Table B holds the same points as the rows below and some others, measured another way and shuffled. Each row below is followed by which row of B it is.
B:
0: [ -28 -183  110  -51   -3  -79  168    2   -4 -146   41   -8   25  -53
  180   41  -30  -53  101 -168  115   48  200  142 -184  194  263 -205
 -121   14  -84  197  -27   18  124  -12]
1: [   2   50  -94  250 -113   55  378 -229 -218  195 -177   91   76   62
 -209 -473   18  354   37   33  264 -110   42  247  227  -32    2 -132
 -184 -121 -130   43   13 -107 -287 -101]
2: [  60  -74   -3  108   42   35   28   76  118 -177   48  -90  110 -133
  113  168  -43   37   10  -63    3   61   55   -9 -106   98   84   29
  -96  -54  -25   70  108   43  114  184]
3: [  96  138  -35  126    1 -103   -4  115  158  -38  211 -135   83   53
  -89   77    2  148  -19    7 -110  168  -54  127 -130  -13  -59   -2
  -50  -84  -32  -21   12  128   99  196]
4: [  60  215  305  -83   52  -64 -221  198  269 -200  506  -56   -8   39
   31  182   52   15   15  149 -172  166 -134  163 -264 -107  -35  174
  -44  -42   14  -49 -119  127  284  145]
5: [  21   44   99  124  -35   31  223   -8 -112   -5  190  115   16   50
  -55 -153  -30   67  172  -44  131    7  177  199 -109   -7   79 -174
 -205    3 -172  104  -64  -44   -5   35]
6: [   0 -141   88    2    8   59  103  -87   37 -122  -99   -3   47 -118
  129  -46   11   91  -20    9  136  -65    0   73   52   96  159   51
  -92  -73   12  104   62  -41   21  -26]
7: [ 112 -290 -140  -87  111   20   52  -41  212  -42  -40  -27  -71 -116
   91  164  -23  -34  -42   45  134   98  -94    5  -11   20   65   -3
  143  108  157  -57  -69   58   93  177]
8: [ -16  -63   73    8   14    6   48  -29  124 -118   99   -9   59  -70
  110   69   -1   44   52   30  107   79   -7   91 -102   28   47    3
  -44   11  -37  -56  -47  -29   93  106]
9: [  39  190    6  205  -59   19  205  -55  -66  106  226   95   33  124
 -211 -210   -2  209  126   87  110   59   28  216  -26 -151 -120  -95
 -145  -20 -156 -102 -107  -73  -79  107]
10: [  96 -127  -14 -162   95   54  -59 -159  250  -90  -48   46 -205  -30
   49  165  153   31 -193  329   71 -133 -351 -143  162 -169  -41  414
  140    0  241 -237   12 -273   99   51]
11: [  71  -13   39  172  -34   52  378   -8 -271   14  175  217  -82   98
  -89 -124  -50  -34  255 -131  166  -76  354  106 -134   -5  160 -271
 -289   51 -229  199  -19 -185  -22   37]
12: [ -35 -231  108  -84   29   22   75  -75  102 -141  -81  -35   68 -159
  218   -7  -12   36    1  -32  175   33   13  140  -29  154  193  -38
  -24   -7   24   96  -26   58   69  -19]
13: [  -1  198   74  157  -59    2   75  -44   45   64  168  -15  126   49
 -143 -236   14  280   32  123   76  103  -90  279   11  -99 -111   -6
  -97  -93  -94  -86  -96   74  -55   63]
14: [ 162 -151 -439  232   46   31  292  -68   44  146  -36    8  -17   16
 -161   96  -82   64   65  -36  167  129   55  -49   -1  -65 -105 -195
   58  129  -28 -160  -10  -72  -71  357]
15: [  36  -46  281 -225   -7 -208  -27   47   84 -123   40 -123  -59   42
   89 -117  104   98 -144  -37  -80   15  -65  316  -64  169  297   -1
  -44 -165  109  341  -49  239  151 -250]
16: [ -27 -147    3   30   -7   10  144 -118   50  -59 -103  -25   84  -94
  112  -50   -1  106    2  -16  175   17   12  108   11  102  110  -40
  -51  -31  -25   18    6  -31    0   23]
17: [ 195  -48 -127 -189   30 -208  138 -140   51   61   -2   74 -426  287
 -175   91  225   -4 -196  212  -51 -191 -214  -95  111 -167   57  209
   93  -17  214  -64    5 -343   86  -86]
18: [  82   16 -324  372   29  232  211 -101   72   35  111  121   79  -63
 -119  177  -83   69  169  135  222   55   18 -216   -3 -230 -287   46
  -61  131 -144 -428   43 -354  -67  497]
19: [  86  224    8  278    0  136  129   66  -18   -9  407  139   37   65
 -168   21  -52   69  210   98   54   69  101   41 -158 -215 -176   -9
 -201   44 -204 -157  -50 -152   26  304]
20: [ 158 -232 -313  116   70   36  200  -19   81   57  -96  -44  -10  -67
  -50   81  -74   49    1  -51  134   99   26    6   19   30   24 -137
   62   69   59    2    7   64  -19  246]
21: [ -48   29  122 -147  -87 -226   40 -185  110   40 -156 -154   13   87
  -16 -292  173  332 -240  127   28  -19 -267  322  161   69  100   90
   30 -214  111   47  -46   80  -28 -280]
22: [ 132   38  -57   88   65   17  -52  110  233    7  161 -140  102  -66
  -79    2  -53  184  -48   75  -25  238 -146  214  -47  -35  -95    4
   62  -34   77  -21  -87  327   52  233]
23: [  19  284  130   36  -80 -382 -108  195  195 -214  274 -316  108  175
   14  255  113  124 -114  -92 -367  156  -31   89 -315  127   63   74
 -140 -242  -69   82  145   62  282   76]
24: [  28 -102 -297   94  -40 -129  217 -200   89   70 -198  -94    8   53
  -48   46   66  168  -97   39  121    7 -101  -54   85   12  -44    2
   46  -31   18 -197   72 -215  -43  121]
25: [ -10  192 -202  133 -127 -358   97  -97  140    6  -69 -275   80  211
 -105   99  157  283 -188   17 -151   59 -155  -12  -22   41  -86   83
  -29 -212  -38 -183  175 -191   47   68]
26: [ 101  -63 -196  123   46   74   60  -67  184   59  -47  -76   72  -83
  -76  -19  -24  201  -74  127  118  106 -181   72  106  -71 -121   65
   81  -10   81 -156  -25   86  -45  215]
27: [ -18 -103  151   46   22   77   74   32   49 -194   90    9  118 -146
  180   60  -59   -3  107  -70  116   35  136   87 -138  118  158  -55
 -159  -14  -91  115   22   16  105   89]
28: [ 267  255  -18  -43  126   47 -216   59  336    5  401   59 -273  156
 -270  206  158   97 -171  493 -177    7 -477  -92   68 -460 -323  529
  154   -7  248 -374  -91 -146  153  267]
29: [ -18   18  148   60   15   75  -90    4  204 -141   11 -135  225 -185
  113  -53   -9  230  -73   91   49   90 -156  174   30   59    7  148
  -52 -144   24    0   26  181   39   75]
30: [  36  -68  -11  129   33   84   98   27   81 -105  118    9  104 -107
   68   98  -73   29  113  -19  115   94   82   37 -119   27   14  -55
  -87   35  -82  -40   -4   -7   68  226]
31: [  54 -298 -103   14   45   37  179  -69   43  -56 -183  -37   34 -140
  122   22  -50   32   -4  -91  184   12   68   50   27  154  183 -101
  -15    9   41  124   42   43    8   68]
32: [  24  151   -3   26  -92 -349   35   29  103  -58   22 -265   58  171
  -52   23  121  226 -168  -67 -201   81  -77  151  -96  129   89    6
  -73 -231   -9  100  112   58  115  -48]
33: [  65  -67 -120   40   16  -72   64  -22  167   10    2 -114   55  -17
  -17   26    2  141  -55   25   50  142  -96  126  -19   28  -13  -45
   53  -14   49  -56  -41  107   36  135]
34: [  67 -290 -284   53   32  -27  330 -135   -8   21  -72   85 -111   17
   28  177  -35 -107  110  -88  228   16  162 -121  -79   27   90 -198
    9  170  -47 -101  -11 -271   31  205]
35: [  96  176 -116  314   92  305   -7   34  201  -69  422  165   59  -74
 -105  298  -79   17  208  282  115  111  -88 -212 -117 -369 -394  228
  -57  161 -127 -530  -36 -308   66  591]
36: [ 130   12  208 -422    3 -381  -96  -49  165  -50    7 -119 -365  273
  -52  -41  297  104 -367  178 -229 -133 -342  186   83    4  235  281
  115 -206  326  207  -33   18  198 -374]
37: [  26   21 -131  200  -71   45  239 -195  -49  117 -163    6   75   15
 -135 -261   36  303  -46   88  187  -68  -75  125  205  -46  -51   13
  -88 -114  -47  -64   48 -110 -182    7]
38: [  17  -41   48   77    3   26  119    3   26 -110  117   37   46  -38
   66   63  -19   20  102  -26   91   37   99   49 -122   31   75  -44
 -131    3  -96   12    8  -86   79  122]
39: [ 122  210  143  215   10   98  119  161  -75  -18  421  111   23   59
 -165 -100  -71   73  203   -4   -8   81  163  212 -183 -111  -17 -105
 -244  -11 -175  117  -81   92   35  173]
40: [  78   -4  126 -111    4 -128   37  -14   59  -82   43  -37 -122   87
    1  -17  113   76 -111   53  -50  -59  -80  119   -2   31  157  104
  -53 -113   81  143   20  -13  109 -109]
41: [  96 -283 -403  121   53   69  324 -200   34   80 -132  107 -116  -13
  -35  173  -28  -40   65   38  277  -16   43 -193   50  -80  -54  -83
   76  186    3 -264    6 -342  -43  292]
42: [  88  -55  200 -348  -34 -374   41  -56   30  -79  -71  -96 -299  232
    7  -80  249   73 -284   19 -166 -172 -145  179   42  121  347  126
  -10 -216  209  335   41  -23  163 -405]
43: [  -7   49   47  -55  -79 -378   43   30   97 -163   -5 -252   23  138
   77  149  126   99 -145 -130 -197   34    6   66 -169  213  202    2
  -94 -203  -13  150  151  -33  186  -79]
44: [  84  181   28  216  -59  -34  338   40 -240   95  347  189  -75  231
 -240 -181  -30   55  256  -69   71   20  286  204 -182 -101   26 -277
 -275   26 -264  106  -97 -128  -28   76]
45: [ 170 -128 -132  112  151  218  -27   81  236  -62  149    7   33 -188
    6  192 -109    2   44  108   99  151  -86  -23  -35 -106 -106   69
   72  110   82 -126  -58  126   74  391]
46: [ -19  -93   29   62   -6   76  109 -135   58  -48 -117   -8   95 -114
   68 -115   13  181  -28   72  179  -35  -74  103  105   34   45   64
  -56  -76    6  -18   29  -39  -46   12]
47: [  80   46   20  210  -16   94  284   18 -177    6  236  187  -34   68
 -114  -77  -59    6  241  -49  137  -23  253   84 -124  -72   52 -177
 -252   50 -211   82  -30 -146  -15  139]
48: [ -18 -116   14   44   26   56   80  -51  116 -113   18  -12   99 -122
  128   66  -27   49   59   13  154   67   10   54  -61   50   42  -10
  -45   18  -39  -60  -11  -35   64  145]
49: [  95 -121 -125  138  134  239   53   34  196 -140  283  145   -9 -142
   78  394 -110 -167  211  117  171  114   43 -218 -192 -181 -152   63
    0  242  -58 -338  -53 -243  145  508]
50: [  63   58   76  143  -19   15  214   51 -116  -45  232  108  -15   67
  -62  -39  -35   20  180  -66   62   -1  216  108 -166  -15   85 -144
 -225    1 -168  123  -19  -84   48   91]
51: [  31   19  -49  182   32  200   56  -89  111  -83   60   70   71 -110
    7   86   -6  111   43  187  150  -41 -101 -107   54 -145 -140  213
  -71   -1  -43 -251   59 -236   -6  247]
52: [  65   90   53  132  -69  -19  278  -47 -175  118  117  111  -31  136
 -200 -335    8  191   99  -10  118  -19  120  294   12  -34   77 -186
 -199  -62 -127  169  -81   17  -98  -69]
53: [  20  136 -124  104 -115 -349  121  -31   66  -38  -44 -245   51  190
  -70   94  130  214 -145  -77 -171   31  -33   22  -82  109   45   16
  -96 -209  -50    1  187 -132   84   13]
54: [ 168 -124  -16   47  169   63  -17  302  201 -264  535   63  -71  -76
  135  597 -152 -361  272 -118  -61  239  253 -160 -506  -26   42 -125
  -50  258  -88  -34  -74   -8  367  524]
55: [  63  129   -6   53    0  -58  -70   10  256  102  105 -182  158  -12
 -142 -209   17  351 -118  155    7  264 -291  384   54  -59 -156   11
  103 -103   86  -88 -168  389  -24  101]
56: [  60  -68  256 -259   13 -221  -15   52   87 -162   91  -72 -155   87
  108   23  122  -11 -116  -24 -109  -30  -34  196 -118  138  301   41
  -44 -110  117  298  -26   93  215 -208]
57: [  -1  251 -320  279 -123 -162  113 -231  149   81 -159 -184  100  162
 -206   35  172  402 -210  223  -41  -38 -308 -144  184 -149 -302  295
  -11 -208  -23 -453  213 -398  -97  170]
58: [ 37 -57 103  -5  11 -20  97  11  38 -55  76 -15  30 -37  41 -74  -9  79
  24 -37  70  55  45 209 -72  80 137 -85 -83 -43 -19 149 -48 119  55  -3]
59: [  34  342   79  151 -103 -304  -55  138  127 -100  185 -295  157  164
 -104   34   98  283 -132  -42 -302  131  -75  172 -156   77  -15   84
 -160 -298  -71   77  143  125  126   47]
60: [ 49 -31  -6 111  42 124  68 -31  96 -69  72  27  58 -94  18  31 -32  92
  42  90 118  31 -37  33  -4 -51 -34  70 -58   6 -24 -89   0 -50  17 176]
61: [  69   82 -121  267  -10  143  301  -62 -118   38  281  249  -61   99
 -155   52  -46  -18  272   67  190  -26  182  -86 -119 -222 -133  -80
 -190  137 -226 -231  -34 -404  -21  302]
62: [  91  222  124  127  -19  -56   61  140   17    2  392    2   32  125
 -163  -90  -18  127  105   15  -66  147   63  272 -185  -83  -30 -102
 -154  -55 -122   73 -105  145   79  120]
63: [  61 -101  -40   -5   45  -40  -15   18  215  -74  -10 -151   82  -97
   70   71   -5  117  -88   15   20  139 -113  117  -35   73   45   20
   57  -43   83    4   -7  176   83  125]
64: [ -71  -97  233 -134  -43  -79  -17 -112  127  -90 -198 -161  142 -120
  158 -272   71  274 -181   33   95    8 -173  350  128  204  209   51
  -17 -212  104  201  -19  241    1 -250]
65: [  13   53   87  131  -36  -22  282   26 -164  -65  323  179  -63  134
  -35   39  -33  -87  280 -101   95   -3  321   56 -262  -27  102 -222
 -266   80 -255   56  -40 -243   94  117]
66: [ -49 -200   89  -52  -13  -18  148 -117    3 -170 -115   12    7  -89
  209   48   32   -3    8  -56  150  -93   84    3  -33  152  226    1
 -115  -38  -32   93   80 -171   78  -53]
67: [  56   98 -187  354  -36  220  240 -178  -52   99  -63   99  107  -36
 -187 -181  -14  286   52  175  219  -91  -60  -23  210 -184 -208  105
 -141  -63 -111 -225   81 -260 -212  200]
68: [  34   14  -27   39  -27  -92  -10  -55  194   22 -134 -230  164  -58
  -27 -175   43  344 -194   71   11  116 -234  266  131   80   -6   64
   49 -187  107   24    8  266  -43  -18]
69: [  75  -34  275 -315    1 -234  -98  -27  145  -90  -62 -149 -149   81
   44 -160  199  176 -307  106 -132  -79 -267  292  106  104  269  200
   34 -241  260  302  -10  194  132 -356]
70: [  81 -129 -145   83   -2  -45  217  -38    5   46  -50  -34   13    1
  -44  -47  -30  101   10  -77  105   63   68  123  -10   77   95 -168
  -38    0  -11   89   -1   54  -16   81]
71: [ -14 -140 -207  127  -51    0  294 -251  -20  118 -270  -11   73  -25
  -44 -197   17  238  -32   20  267  -23  -37  104  170   41    7  -90
  -17  -37  -29  -88   18 -117 -162   19]

[ -71   -4    3  -13   30  -29 -154   78 -350  -56   17 -106  271   38
 -280 -258 -168  -36  -78   32 -139   -7  -37  -33   61 -173   55] -> 61
[  23  242  -28  111  -62 -179   74   -4   52  168   43 -160   15  -79
  -19 -213  103  117   36   89   50  143   20   -9   26  -15   -5] -> 55
[  71  140 -119  249 -621  179  397   68  578   14 -241  169 -598  258
   64   67  194 -301  -28  100   36  175   -4   80   -4  151 -144] -> 32
[  54  166  235  -84  -81 -175 -108  -94  -55  -22 -127  -90  214 -129
 -180  -43  -57  105  -20  -54 -307   90 -123 -237  142 -189  149] -> 37
[   5  424  199   70 -587   21  156 -102  332  151 -337  312 -309   77
   60  128   52   -5  -11   18 -322  411 -112 -127   18 -239   91] -> 25
[ 493  509  202 -280 -156 -206 -336 -148 -119  199  309  -86  -20  -28
   16  112   25  383  100 -287   69 -370    9   60  -87 -217 -274] -> 10
[-196  172  282 -217  135  -66 -242   -3 -195   91    0   33    2 -143
 -271  -56 -390  148 -165   25 -174  274 -141  103 -262 -472  315] -> 2
[  69  330   97   32   -6 -273    4  -85   36  237   43 -144   74 -159
   -8 -142   93  245   77   66  -38  179  -42  -94   33 -131   88] -> 26
[-101  -13  -94   55  -58   53 -138  120 -353  -36   -1  -46  158  130
 -245 -284 -155  -59 -112   60  -94   10    2   59    2 -172  -19] -> 19
[ -83  -27  -80   96   13    3 -100   64   40   20   -8 -176 -177   -3
 -169 -186 -102   87 -168    1   90   93   25  216 -207  -67  -63] -> 30
[ 457  513  344 -470 -214  -97   72   -1  -26   34  391  130  -31   78
 -102  281  -62 -249  228  -29   43 -412 -121  -81  110 -163   60] -> 36
[ -33  -19  129  -88  179  -84 -340  -13 -131   72   12 -137  -37  -80
 -259  -84 -245  295 -173  -74  -96   69 -103  130 -252 -355   80] -> 48
[-120 -204   24  -65  146   37 -129  134 -243 -181   14 -149  140   31
 -395 -181 -259 -171 -153   61  -91  -50  -86   41  -27 -138  138] -> 5
[  33  134  220  -32   21 -240  -66 -104  108   23 -116 -178  103 -211
 -152  -46  -13  167  -32  -29 -221  166 -124 -186   56 -128  169] -> 71
[ 446  607  221 -270 -301 -196  240  -25   49   95  335   41   79   28
   32  126  175 -250  310   42   89 -314  -36 -191  289   39    0] -> 17
[  60   73  -19   20  -33  -61 -176    6  -52   42   40 -159  -68  -11
 -138 -130  -60  164  -97  -79   25  -30    4  120 -123 -106 -113] -> 60
[ 186  171   94 -156 -165   12   15   52   48  -58  142  -20 -147   76
 -153   50  -72 -172   -9  -39   61 -200  -28   86  -33  -46  -45] -> 40
[ 204 -105 -156  134 -223   63  -37   36  339 -106  -27 -222 -429  113
  -88  -18   81   27 -151 -171  180 -201   72  233 -170  179 -361] -> 6
[ 478  768   31 -167 -359 -184  -65  -44 -343  334  434   77  185  155
  155  -73  193  127  312  -51  131 -349   90  -40  183 -152 -289] -> 28
[  96   39  103  -57  -30  -79 -264  -53   18  -34  -32 -180  -74  -67
 -181  -32 -108  222 -149 -178  -84  -54  -39   76 -144 -149  -90] -> 46
[  41   81  -19  111 -492  212  242   69  503   -9 -203  200 -640  241
  -37  150   10 -244 -108   51    1  156  -62  157 -150  -18  -71] -> 43
[ 108  314   61   69   -1 -301  137  -66  190  198   71 -236   13 -203
   17 -151  181  148  100   91   75  132   -4  -87   77   50   57] -> 41
[-122 -163 -107   50    0   76   61  180 -130 -219   18 -173   87   69
 -313 -258 -141 -334 -124   99   25  -62   13   67   54   77   31] -> 47
[  31  -79  260 -253  164  -12 -404  -24 -107  -73   12  -87  -94  -65
 -360   88 -360  198 -216 -166 -160  -53 -163  129 -286 -397  106] -> 66
[ -70  305  216   -8 -464   62  193  -35  285   75 -279  302 -288   72
  -57  129  -66 -163  -38   92 -292  384 -145  -98   -3 -249  210] -> 53
[ 306  276  411 -474  -63  -45   33   32  -39  -65  256  146  -14   65
 -264  295 -216 -299  128   21  -97 -295 -225 -121   70 -270  256] -> 42
[ -26  230  -90  146  -30 -141  167   53   91  218   96 -139  -75  -44
   -5 -235  106   30   50  199  153  182   28   65  -15    2   29] -> 22
[   1  188  151  -65  114 -161  -86  -29   21  212   69  -68  -80 -109
 -126  -62 -101  210  -18   86  -28  185 -112   40 -155 -287  173] -> 63
[  68  374  207   -2 -209 -212   78 -116  247  167 -110  -22  -80 -148
   11    6   91  145   39   18 -151  258  -87 -145   42 -121  118] -> 24
[   7 -250 -402  326 -283  224  276  200  617 -249  -35 -340 -722  134
  -74 -154  119 -319 -264  -53  519 -137  225  504 -263  556 -448] -> 0
[-169 -258 -102   18   14  177  -24  202 -148 -239    4 -101  -33  134
 -368 -209 -255 -321 -206   71   21  -61  -12  178  -85  -28   26] -> 65
